Here is a tiny trained network, its code and every weight. The questions are about switching its units off for an input and a target symbol, where a switched-off unit gives its printed mean instead of its output.

import numpy as np


def w(rows, s, z=0):
    codes = np.array(rows[::2]) - 128.0
    scale = np.full(codes.shape[1], s)
    scale[-1] = z or s
    return codes * scale


def norm(h):
    return h / np.sqrt((h * h).mean(-1, keepdims=True) + 1e-5)


def f(y):
    return y / 2 * (1 + np.tanh(0.7978845608 * (y + 0.044715 * y**3)))


def softmax(a):
    e = np.exp(a - a.max(-1, keepdims=True))
    return e / e.sum(-1, keepdims=True)


def log_softmax(a):
    a = a - a.max(-1, keepdims=True)
    return a - np.log(np.exp(a).sum(-1, keepdims=True))


def net(x, mask):
    ids = ['αβγεζξσω'.index(c) for c in x.split()]
    T = len(ids)
    res = E[ids] + P[:T]
    u = 0
    for l in range(3):
        r = norm(res)
        for j in range(2):
            rows = slice(2 * j, 2 * j + 2)
            q, k, v = (r @ M[l][rows].T for M in (Q, K, V))
            z = softmax(np.where(np.tri(T) > 0, q @ k.T / 2**0.5, -1e9)) @ v
            o = O[l][rows]
            res = res + np.where(mask[u + j], z, o[:, -1]) @ o[:, :-1]
        u += 2
        y = f(norm(res) @ A[l][:, :-1].T + A[l][:, -1])
        res = res + np.where(mask[u : u + 4], y, B[l][:, -1]) @ B[l][:, :-1]
        u += 4
    return log_softmax(norm(res)[-1] @ U[:, :-1].T + U[:, -1])


Q, K, V, O, A, B = {}, {}, {}, {}, {}, {}
E = w([
[48,162,124,108,126,180,174,189,170,140,98],'α',
[106,131,158,253,168,89,117,109,147,119,99],'β',
[188,87,190,181,211,142,155,169,111,155,122],'γ',
[83,191,110,108,169,194,116,139,127,170,66],'ε',
[164,77,113,134,101,97,166,114,86,116,179],'ζ',
[78,177,123,92,113,120,114,159,94,188,62],'ξ',
[165,93,98,104,156,103,183,78,92,100,158],'σ',
[73,172,75,100,119,139,111,164,175,151,92],'ω',
],0.0044)
P = w([
[205,127,145,121,70,133,165,62,190,248,148],'0',
[150,133,48,112,139,148,178,126,118,189,214],'1',
[135,142,68,119,152,136,157,132,123,146,198],'2',
[132,141,77,114,151,125,125,133,112,116,188],'3',
[131,135,93,100,146,102,95,140,108,92,182],'4',
[115,126,102,89,151,101,64,141,93,65,178],'5',
[112,120,126,74,153,76,32,150,76,26,167],'6',
[114,140,142,78,153,78,2,155,73,33,144],'7',
],0.0025)
Q[0] = w([
[137,124,68,61,136,134,170,108,84,98,184],'0.h1',
[21,232,123,41,116,223,104,242,175,227,63],'0.h1',
[129,116,80,72,150,103,148,131,101,151,172],'0.h2',
[227,2,138,161,158,58,191,66,24,37,213],'0.h2',
],0.0061)
K[0] = w([
[160,151,214,145,158,118,3,109,100,147,98],'0.h1',
[155,128,136,166,65,136,218,73,200,238,110],'0.h1',
[114,142,197,99,133,145,44,188,134,99,69],'0.h2',
[83,121,151,118,162,102,70,176,91,43,133],'0.h2',
],0.0048)
V[0] = w([
[119,138,133,2,134,204,182,148,89,137,117],'0.h1',
[153,109,122,111,82,36,134,145,31,173,156],'0.h1',
[158,141,84,109,167,68,134,51,57,127,145],'0.h2',
[166,154,182,172,186,94,114,149,107,189,101],'0.h2',
],0.0033)
O[0] = w([
[99,75,204,51,83,237,117,151,118,78,138,135],'0.h1',
[123,252,175,77,172,106,161,176,187,133,153,188],'0.h1',
[119,167,146,170,55,179,93,65,136,139,49,165],'0.h2',
[77,98,90,144,64,179,111,219,162,114,104,251],'0.h2',
],0.0037,0.0019)
A[0] = w([
[135,125,34,92,50,75,108,129,108,146,181,60],'0.n1',
[164,41,190,142,82,161,131,1,74,129,113,191],'0.n2',
[191,133,169,154,204,74,63,167,85,133,114,160],'0.n3',
[131,168,124,90,136,120,62,116,65,51,74,1],'0.n4',
],0.0027,0.00068)
B[0] = w([
[195,143,162,175,115,203,217,115,80,37,58,218],'0.n1',
[87,123,100,176,170,63,4,190,155,200,152,62],'0.n2',
[46,15,90,145,179,119,182,87,232,53,85,255],'0.n3',
[141,147,57,167,68,163,243,94,138,158,173,191],'0.n4',
],0.0032,0.00074)
Q[1] = w([
[239,90,176,171,197,117,226,95,140,16,197],'1.h1',
[66,102,117,230,251,63,124,172,187,123,135],'1.h1',
[68,206,115,18,48,231,131,201,87,129,103],'1.h2',
[100,67,133,109,253,198,98,252,158,237,2],'1.h2',
],0.0043)
K[1] = w([
[139,92,144,147,203,93,178,150,101,2,163],'1.h1',
[119,142,38,197,108,111,225,168,103,93,59],'1.h1',
[144,198,71,32,34,150,142,123,151,161,61],'1.h2',
[168,90,122,131,146,197,148,184,238,189,153],'1.h2',
],0.0053)
V[1] = w([
[223,126,87,217,85,113,155,95,122,149,160],'1.h1',
[159,82,99,73,206,115,113,63,181,161,98],'1.h1',
[181,155,59,82,77,163,151,103,156,122,71],'1.h2',
[255,91,154,167,83,148,212,96,141,179,148],'1.h2',
],0.003)
O[1] = w([
[126,144,194,17,169,214,95,144,143,126,122,160],'1.h1',
[46,148,170,175,40,181,213,197,120,56,144,104],'1.h1',
[143,38,153,203,120,104,227,130,180,69,106,254],'1.h2',
[23,118,71,168,146,25,88,62,123,4,159,186],'1.h2',
],0.0031,0.00074)
A[1] = w([
[108,91,148,45,135,157,158,133,141,102,135,149],'1.n1',
[132,185,146,138,129,90,135,4,117,101,148,9],'1.n2',
[175,162,209,111,37,159,170,75,138,135,174,44],'1.n3',
[77,190,177,116,111,143,108,119,179,168,99,38],'1.n4',
],0.0046,0.0012)
B[1] = w([
[159,189,126,187,129,97,46,71,101,137,127,250],'1.n1',
[73,98,121,165,131,167,135,252,105,225,98,192],'1.n2',
[63,143,165,158,103,168,63,94,174,73,92,145],'1.n3',
[137,70,90,67,172,119,114,94,84,68,181,190],'1.n4',
],0.0037,0.0015)
Q[2] = w([
[190,146,175,240,203,84,175,69,47,89,216],'2.h1',
[125,173,72,2,41,167,128,136,85,129,162],'2.h1',
[205,63,169,137,227,143,103,166,104,132,86],'2.h2',
[101,64,98,86,222,104,81,190,254,187,55],'2.h2',
],0.0058)
K[2] = w([
[200,167,13,137,137,138,109,174,152,2,94],'2.h1',
[130,62,219,126,97,109,87,89,254,180,196],'2.h1',
[197,32,172,148,239,161,77,159,150,167,108],'2.h2',
[133,98,139,112,192,140,210,205,166,176,152],'2.h2',
],0.0055)
V[2] = w([
[166,97,83,53,102,129,106,95,133,87,7],'2.h1',
[87,113,163,85,34,2,76,139,154,138,108],'2.h1',
[168,192,71,155,55,187,174,193,105,141,135],'2.h2',
[141,109,238,163,114,106,104,158,141,89,119],'2.h2',
],0.0025)
O[2] = w([
[2,202,117,128,183,167,176,198,102,130,176,2],'2.h1',
[170,127,81,168,203,111,99,149,77,97,229,102],'2.h1',
[67,133,166,123,171,117,108,78,175,167,148,190],'2.h2',
[108,200,82,70,142,157,179,103,139,155,61,85],'2.h2',
],0.0037,0.0016)
A[2] = w([
[144,144,103,168,157,67,119,139,157,185,96,115],'2.n1',
[142,143,129,98,159,131,74,140,143,195,126,28],'2.n2',
[253,112,144,94,137,163,205,180,128,189,107,22],'2.n3',
[179,153,104,71,187,58,147,85,152,127,139,4],'2.n4',
],0.0058,0.0016)
B[2] = w([
[151,192,76,150,146,148,93,91,63,158,66,250],'2.n1',
[138,138,137,187,133,62,223,107,135,96,110,156],'2.n2',
[161,116,79,7,124,139,149,232,207,101,96,213],'2.n3',
[63,68,253,140,113,65,153,121,133,210,123,145],'2.n4',
],0.0048,0.0024)
U = w([
[215,8,89,110,107,122,30,94,68,125,200,105],'α',
[144,208,74,206,162,94,104,83,95,215,53,148],'β',
[200,120,70,58,150,159,142,231,184,124,71,233],'γ',
[11,72,167,165,34,223,77,210,122,201,98,7],'ε',
[97,89,235,80,163,18,157,111,159,185,138,207],'ζ',
[70,199,101,108,219,115,123,197,78,105,251,139],'ξ',
[158,229,208,52,121,208,83,28,168,65,131,115],'σ',
[93,74,74,197,115,98,242,87,135,2,116,64],'ω',
],0.0043,0.0014)

Each question gives the input, a string of symbols that net reads in full, and the target symbol t.
The units are the heads (2 rows each of Q, K, V and O) and the neurons (one row each of A and B). Each row of codes is followed by its name. A weight is (code - 128) times the scale printed after its matrix; where a second scale follows, it is the last column's (O, A, B and U).
mask holds one flag per unit, layer by layer, with each layer's heads first. A switched-off unit (its flag False) gives its mean, the last column of its rows in O or B, instead of its output. The means were averaged over made-up inputs and are rounded, as every weight is.
A unit's drop is (log p(t) with every unit on - log p(t) with that unit switched off) / (log p(t) with every unit on - log p(t) with every unit switched off).
The circuit of an input: a set's keep is (log p(t) with only the set's units on - log p(t) with every unit switched off) / (log p(t) with every unit on - log p(t) with every unit switched off). Starting from the 12 units with the biggest drops (on a tie, the unit counted first), units are removed one at a time, each time the one whose removal leaves the highest keep (on an exact tie, the one counted first), for as long as the keep stays at least 0.8.
circuit, biggest first: the units of the circuit, biggest drop first
top k neurons: the k neurons with the biggest drops, biggest first
k most important neurons of layer l: the k neurons of layer l with the biggest drops, biggest first
input γ ξ ξ β σ, target γ: top neuron => [1.n2]
input ξ σ ξ, target ξ: circuit, biggest first => [2.h1; 1.n4]
input γ ω ξ ζ ζ ξ ξ, target γ: circuit, biggest first => [1.h2; 2.n3; 0.n4]
input ξ ξ ω ζ ζ γ α, target ξ: circuit, biggest first => [2.h1; 1.n3; 2.n3]
input β ξ ξ ε γ β α ω, target β: circuit, biggest first => [0.h1; 2.n1]
input σ ξ β ε ξ α ξ, target σ: top 4 neurons => [0.n2; 0.n4; 1.n3; 1.n2]
input γ β γ ξ ζ ω ζ, target ξ: circuit, biggest first => [1.n2; 0.h2; 2.h1; 0.h1]
input ε ε ξ α, target ε: circuit, biggest first => [0.h1; 2.n3]
input ξ ζ ζ ω ε γ γ, target γ: circuit, biggest first => [2.h2; 2.n3]
input ω ζ ξ, target ω: circuit, biggest first => [1.h2; 0.h1; 0.h2; 0.n1]
input ε β ω σ ω σ, target ξ: circuit, biggest first => [0.h2; 1.n2; 2.h1; 0.h1]
input γ β α ω ξ ξ ξ, target γ: circuit, biggest first => [1.h2; 2.n3]
input ω ξ ε, target ω: circuit, biggest first => [1.h2; 0.h1; 0.h2; 1.h1]
input γ ξ ε γ ζ β ξ ε, target γ: circuit, biggest first => [1.h2; 0.n4; 2.n3]
input ζ β β ξ, target ζ: circuit, biggest first => [0.h1; 2.n4; 1.n4]
input σ ω γ ω, target σ: 2 most important neurons of layer 0 => [0.n2; 0.n3]
input ζ ζ ξ ξ α β ζ, target γ: top 3 neurons => [1.n2; 0.n1; 2.n3]
input β ζ ε γ ξ ε ε, target β: circuit, biggest first => [0.h1]
input σ β γ ξ, target σ: top 2 neurons => [0.n2; 1.n2]
input ζ ζ γ α, target ζ: 2 most important neurons of layer 1 => [1.n2; 1.n4]
input γ ξ ζ ω γ, target ξ: circuit, biggest first => [1.h2]
input γ ζ ζ, target β: 2 most important neurons of layer 1 => [1.n2; 1.n4]
input ε β ω, target ε: 2 most important neurons of layer 2 => [2.n3; 2.n2]
input α ζ ξ β β ζ β, target ζ: top 2 neurons => [0.n1; 1.n4]
input σ ω σ, target ξ: top 2 neurons => [1.n2; 0.n2]
input ζ σ σ ω, target ζ: top 3 neurons => [2.n4; 1.n4; 1.n2]
input ξ ξ ω γ ω ω ε ξ, target ξ: most important neuron of layer 1 => [1.n4]
input γ α σ ζ, target ε: 2 most important neurons of layer 1 => [1.n2; 1.n3]
input β ξ ξ ω ζ α, target β: 2 most important neurons of layer 2 => [2.n1; 2.n3]
input γ β α σ σ, target ε: 2 most important neurons of layer 2 => [2.n1; 2.n2]
